Here is a tiny trained network, its code and every weight. The questions are about switching its units off for an input and a class, where a switched-off unit gives its printed mean instead of its output.

import numpy as np


def w(rows, s, z=0):
    codes = np.array(rows[::2]) - 128.0
    scale = np.full(codes.shape[1], s)
    scale[-1] = z or s
    return codes * scale


def f(y):
    return y / 2 * (1 + np.tanh(0.7978845608 * (y + 0.044715 * y**3)))


def log_softmax(a):
    a = a - a.max(-1, keepdims=True)
    return a - np.log(np.exp(a).sum(-1, keepdims=True))


def net(x, mask):
    res = np.array(x, float).reshape(1, 4) / 4 @ E
    y = f(res @ A[0][:, :-1].T + A[0][:, -1])
    res = res + np.where(mask, y, B[0][:, -1]) @ B[0][:, :-1]
    return log_softmax(res[-1] @ U[:, :-1].T + U[:, -1])


A, B = {}, {}
E = w([
[167,130,24,154,16,174,65,210,141],'x0',
[153,117,84,254,159,114,211,94,166],'x1',
[87,194,135,146,74,245,90,123,237],'x2',
[182,102,99,70,114,156,154,12,143],'x3',
],0.0057)
A[0] = w([
[57,126,205,191,209,74,216,123,134,152],'n1',
[185,83,142,51,154,73,101,123,87,139],'n2',
[214,94,64,177,92,119,181,122,184,116],'n3',
[119,168,96,73,12,191,51,150,176,228],'n4',
[133,157,130,80,82,254,114,35,180,253],'n5',
[194,118,41,169,136,140,161,112,152,118],'n6',
[66,177,145,129,70,197,32,210,165,224],'n7',
[112,171,86,160,69,153,50,219,134,198],'n8',
[187,130,54,173,113,129,169,108,145,119],'n9',
[116,115,230,77,176,126,160,60,125,182],'n10',
[82,135,173,195,195,91,186,174,109,85],'n11',
],0.0059,0.0024)
B[0] = w([
[101,201,139,158,149,127,157,69,195,207],'n1',
[146,96,120,2,100,108,111,207,69,184],'n2',
[192,74,91,120,80,147,89,131,115,180],'n3',
[83,210,157,136,187,117,161,111,177,253],'n4',
[105,228,124,169,166,139,155,67,199,230],'n5',
[188,77,73,144,56,157,66,146,103,168],'n6',
[54,211,228,51,207,42,200,161,103,251],'n7',
[79,139,200,76,174,64,159,175,83,237],'n8',
[187,80,71,136,61,152,81,141,127,166],'n9',
[77,149,190,63,169,56,182,177,101,200],'n10',
[122,170,105,161,135,148,130,55,193,171],'n11',
],0.007,0.005)
U = w([
[212,17,100,100,26,124,73,202,18,52],'0',
[162,151,75,209,99,226,119,65,219,55],'1',
[4,193,254,104,248,59,163,138,137,249],'2',
],0.0072,0.0014)

Each question gives the input, the list of numbers given to net, and the class t.
The units are the neurons (one row each of A and B). Each row of codes is followed by its name. A weight is (code - 128) times the scale printed after its matrix; where a second scale follows, it is the last column's (A, B and U).
mask holds one flag per neuron, in row order. A switched-off neuron (its flag False) gives its mean, the last column of its row in B, instead of its output. The means were averaged over made-up inputs and are rounded, as every weight is.
A unit's drop is (log p(t) with every unit on - log p(t) with that unit switched off) / (log p(t) with every unit on - log p(t) with every unit switched off).
The circuit of an input: a set's keep is (log p(t) with only the set's units on - log p(t) with every unit switched off) / (log p(t) with every unit on - log p(t) with every unit switched off). Starting from all 11 units, units are removed one at a time, each time the one whose removal leaves the highest keep (on an exact tie, the one counted first), for as long as the keep stays at least 0.8.
circuit, biggest first: the units of the circuit, biggest drop first
k most important neurons: the k neurons with the biggest drops, biggest first
drop of u: that unit's drop, to one decimal
input [-6,5,7,2], class 1: 2 most important neurons => n7; n8
input [8,7,7,-5], class 2: circuit, biggest first => n7
input [8,4,-4,-8], class 0: circuit, biggest first => n5; n1
input [-3,4,0,-1], class 1: 3 most important neurons => n7; n8; n4
input [8,7,4,-3], class 2: 3 most important neurons => n7; n8; n4
input [3,-3,1,7], class 1: 4 most important neurons => n7; n8; n10; n5
input [5,0,8,8], class 2: 3 most important neurons => n7; n4; n8
input [-6,6,5,7], class 1: drop of n4 => 0.1
input [5,3,1,0], class 0: drop of n9 => 0.2
input [-2,7,-3,0], class 1: drop of n7 => 0.1
input [3,3,2,3], class 1: drop of n6 => 0.0
